Below is a small trained network, with its code and all its weights. Each question gives an input and a class and asks what happens when units are switched off, that is, made to give their printed mean instead of their output.

import numpy as np


def w(rows, s, z=0):
    codes = np.array(rows[::2]) - 128.0
    scale = np.full(codes.shape[1], s)
    scale[-1] = z or s
    return codes * scale


def norm(h):
    return h / np.sqrt((h * h).mean(-1, keepdims=True) + 1e-5)


def f(y):
    return y / 2 * (1 + np.tanh(0.7978845608 * (y + 0.044715 * y**3)))


def log_softmax(a):
    a = a - a.max(-1, keepdims=True)
    return a - np.log(np.exp(a).sum(-1, keepdims=True))


def net(x, mask):
    res = np.array(x, float).reshape(1, 2) / 4 @ E
    u = 0
    for l in range(2):
        y = f(norm(res) @ A[l][:, :-1].T + A[l][:, -1])
        res = res + np.where(mask[u : u + 8], y, B[l][:, -1]) @ B[l][:, :-1]
        u += 8
    return log_softmax(norm(res)[-1] @ U[:, :-1].T + U[:, -1])


A, B = {}, {}
E = w([
[177,195,38,54],'x0',
[173,254,62,176],'x1',
],0.0012)
A[0] = w([
[110,43,91,137,2],'0.n1',
[96,3,130,87,163],'0.n2',
[173,109,30,128,2],'0.n3',
[131,180,84,79,36],'0.n4',
[143,111,131,132,158],'0.n5',
[173,115,97,150,81],'0.n6',
[175,144,74,118,57],'0.n7',
[95,117,127,45,26],'0.n8',
],0.0042,0.00054)
B[0] = w([
[91,81,135,128,135],'0.n1',
[136,30,168,214,252],'0.n2',
[36,240,178,55,143],'0.n3',
[80,198,85,29,160],'0.n4',
[190,96,64,132,134],'0.n5',
[76,143,189,128,125],'0.n6',
[138,52,160,6,150],'0.n7',
[214,186,187,198,142],'0.n8',
],0.0015,0.0017)
A[1] = w([
[132,164,96,179,210],'1.n1',
[134,3,128,119,142],'1.n2',
[185,147,77,89,198],'1.n3',
[156,42,126,127,254],'1.n4',
[51,87,169,203,179],'1.n5',
[60,82,174,136,8],'1.n6',
[85,6,170,117,141],'1.n7',
[151,160,107,204,123],'1.n8',
],0.0055,0.0008)
B[1] = w([
[95,30,201,96,163],'1.n1',
[36,233,252,232,226],'1.n2',
[64,116,87,157,166],'1.n3',
[121,147,112,209,195],'1.n4',
[160,151,29,27,234],'1.n5',
[86,197,104,79,160],'1.n6',
[47,233,183,174,253],'1.n7',
[188,14,214,149,163],'1.n8',
],0.0026,0.0032)
U = w([
[34,238,246,234,215],'0',
[243,5,213,158,10],'1',
[145,202,2,16,123],'2',
],0.0097,0.0012)

Each question gives the input, the list of numbers given to net, and the class t.
The units are the neurons (one row each of A and B). Each row of codes is followed by its name. A weight is (code - 128) times the scale printed after its matrix; where a second scale follows, it is the last column's (A, B and U).
mask holds one flag per neuron, layer by layer. A switched-off neuron (its flag False) gives its mean, the last column of its row in B, instead of its output. The means were averaged over made-up inputs and are rounded, as every weight is.
A unit's drop is (log p(t) with every unit on - log p(t) with that unit switched off) / (log p(t) with every unit on - log p(t) with every unit switched off).
The circuit of an input: a set's keep is (log p(t) with only the set's units on - log p(t) with every unit switched off) / (log p(t) with every unit on - log p(t) with every unit switched off). Starting from the 12 units with the biggest drops (on a tie, the unit counted first), units are removed one at a time, each time the one whose removal leaves the highest keep (on an exact tie, the one counted first), for as long as the keep stays at least 0.8.
circuit, biggest first: the units of the circuit, biggest drop first
k most important neurons: the k neurons with the biggest drops, biggest first
drop when u is switched off: that unit's drop, to one decimal
input [8,-6], class 0: circuit, biggest first -> (1.n5)
input [2,4], class 2: 2 most important neurons -> (1.n2 1.n7)
input [4,2], class 2: 2 most important neurons -> (1.n2 1.n7)
input [-2,8], class 1: circuit, biggest first -> (1.n7 1.n2 1.n8)
input [-1,4], class 1: 3 most important neurons -> (1.n7 1.n2 1.n5)
input [0,4], class 2: 4 most important neurons -> (1.n2 0.n2 1.n7 0.n4)
input [-2,1], class 1: 2 most important neurons -> (1.n8 0.n7)
input [-7,4], class 1: 2 most important neurons -> (1.n8 1.n2)
input [-8,4], class 1: 2 most important neurons -> (1.n8 0.n7)
input [1,8], class 2: 3 most important neurons -> (1.n2 1.n7 0.n2)
input [-2,7], class 1: 3 most important neurons -> (1.n7 1.n2 1.n5)
input [-4,3], class 1: drop when 1.n8 is switched off -> 0.1
input [2,0], class 2: drop when 1.n2 is switched off -> 0.3
input [-5,4], class 1: drop when 1.n8 is switched off -> 0.1
